Below are the code and all the weights of a small trained network. Each question names an input and a class and asks about switching units off, where a switched-off unit gives its printed mean instead of its output.

import numpy as np


def w(rows, s, z=0):
    codes = np.array(rows[::2]) - 128.0
    scale = np.full(codes.shape[1], s)
    scale[-1] = z or s
    return codes * scale


def f(y):
    return np.maximum(y, 0)


def log_softmax(a):
    a = a - a.max(-1, keepdims=True)
    return a - np.log(np.exp(a).sum(-1, keepdims=True))


def net(x, mask):
    res = np.array(x, float).reshape(1, 4) / 4 @ E
    y = f(res @ A[0][:, :-1].T + A[0][:, -1])
    res = res + np.where(mask, y, B[0][:, -1]) @ B[0][:, :-1]
    return log_softmax(res[-1] @ U[:, :-1].T + U[:, -1])


A, B = {}, {}
E = w([
[140,111,133,139,113,144,140],'x0',
[203,79,191,51,71,71,77],'x1',
[88,229,163,192,50,131,101],'x2',
[175,72,1,116,112,187,30],'x3',
],0.0097)
A[0] = w([
[197,67,99,48,141,132,66,119],'n0',
[150,195,151,170,26,148,49,18],'n1',
[46,172,157,208,122,145,248,183],'n2',
[61,245,129,165,77,113,144,183],'n3',
[114,91,203,116,190,58,209,235],'n4',
[176,87,117,2,97,124,77,61],'n5',
[140,117,188,56,21,59,105,121],'n6',
[131,108,93,180,119,125,89,253],'n7',
[109,103,108,135,184,179,172,190],'n8',
[88,113,44,160,99,204,24,72],'n9',
[114,146,179,170,131,144,156,87],'n10',
],0.0071,0.0023)
B[0] = w([
[56,36,198,128,112,83,72,255],'n0',
[175,185,99,34,186,196,255,202],'n1',
[159,103,103,189,57,71,105,246],'n2',
[138,135,124,185,55,86,132,232],'n3',
[182,212,66,52,163,185,208,248],'n4',
[114,44,232,180,84,94,84,239],'n5',
[160,150,72,54,246,201,233,240],'n6',
[75,70,206,82,129,203,89,191],'n7',
[163,167,52,51,142,153,218,193],'n8',
[197,216,154,60,168,175,210,236],'n9',
[85,85,133,166,137,52,75,169],'n10',
],0.0068,0.0077)
U = w([
[137,176,67,99,138,140,179,254],'0',
[128,99,127,48,209,184,144,90],'1',
[75,50,180,205,1,18,33,38],'2',
],0.0084,0.0018)

Each question gives the input, the list of numbers given to net, and the class t.
The units are the neurons (one row each of A and B). Each row of codes is followed by its name. A weight is (code - 128) times the scale printed after its matrix; where a second scale follows, it is the last column's (A, B and U).
mask holds one flag per neuron, in row order. A switched-off neuron (its flag False) gives its mean, the last column of its row in B, instead of its output. The means were averaged over made-up inputs and are rounded, as every weight is.
A unit's drop is (log p(t) with every unit on - log p(t) with that unit switched off) / (log p(t) with every unit on - log p(t) with every unit switched off).
The circuit of an input: a set's keep is (log p(t) with only the set's units on - log p(t) with every unit switched off) / (log p(t) with every unit on - log p(t) with every unit switched off). Starting from all 11 units, units are removed one at a time, each time the one whose removal leaves the highest keep (on an exact tie, the one counted first), for as long as the keep stays at least 0.8.
units of the circuit, in order: the units of the circuit, biggest drop first
top k neurons: the k neurons with the biggest drops, biggest first
drop when u is switched off: that unit's drop, to one decimal
input [-4,6,-2,5], class 2: units of the circuit, in order => [n5]
input [-8,6,-1,3], class 2: top 3 neurons => [n5 n0 n4]
input [6,7,4,5], class 1: top 2 neurons => [n6 n1]
input [5,7,0,6], class 2: top 2 neurons => [n5 n0]
input [-3,7,-6,3], class 2: top 2 neurons => [n5 n0]
input [8,3,8,4], class 1: top 2 neurons => [n7 n2]
input [5,5,-2,7], class 2: top 2 neurons => [n5 n0]
input [2,-5,3,0], class 2: drop when n5 is switched off => -0.1
input [0,-8,2,-7], class 2: drop when n2 is switched off => 0.6
input [-6,-4,7,0], class 2: drop when n0 is switched off => -0.1
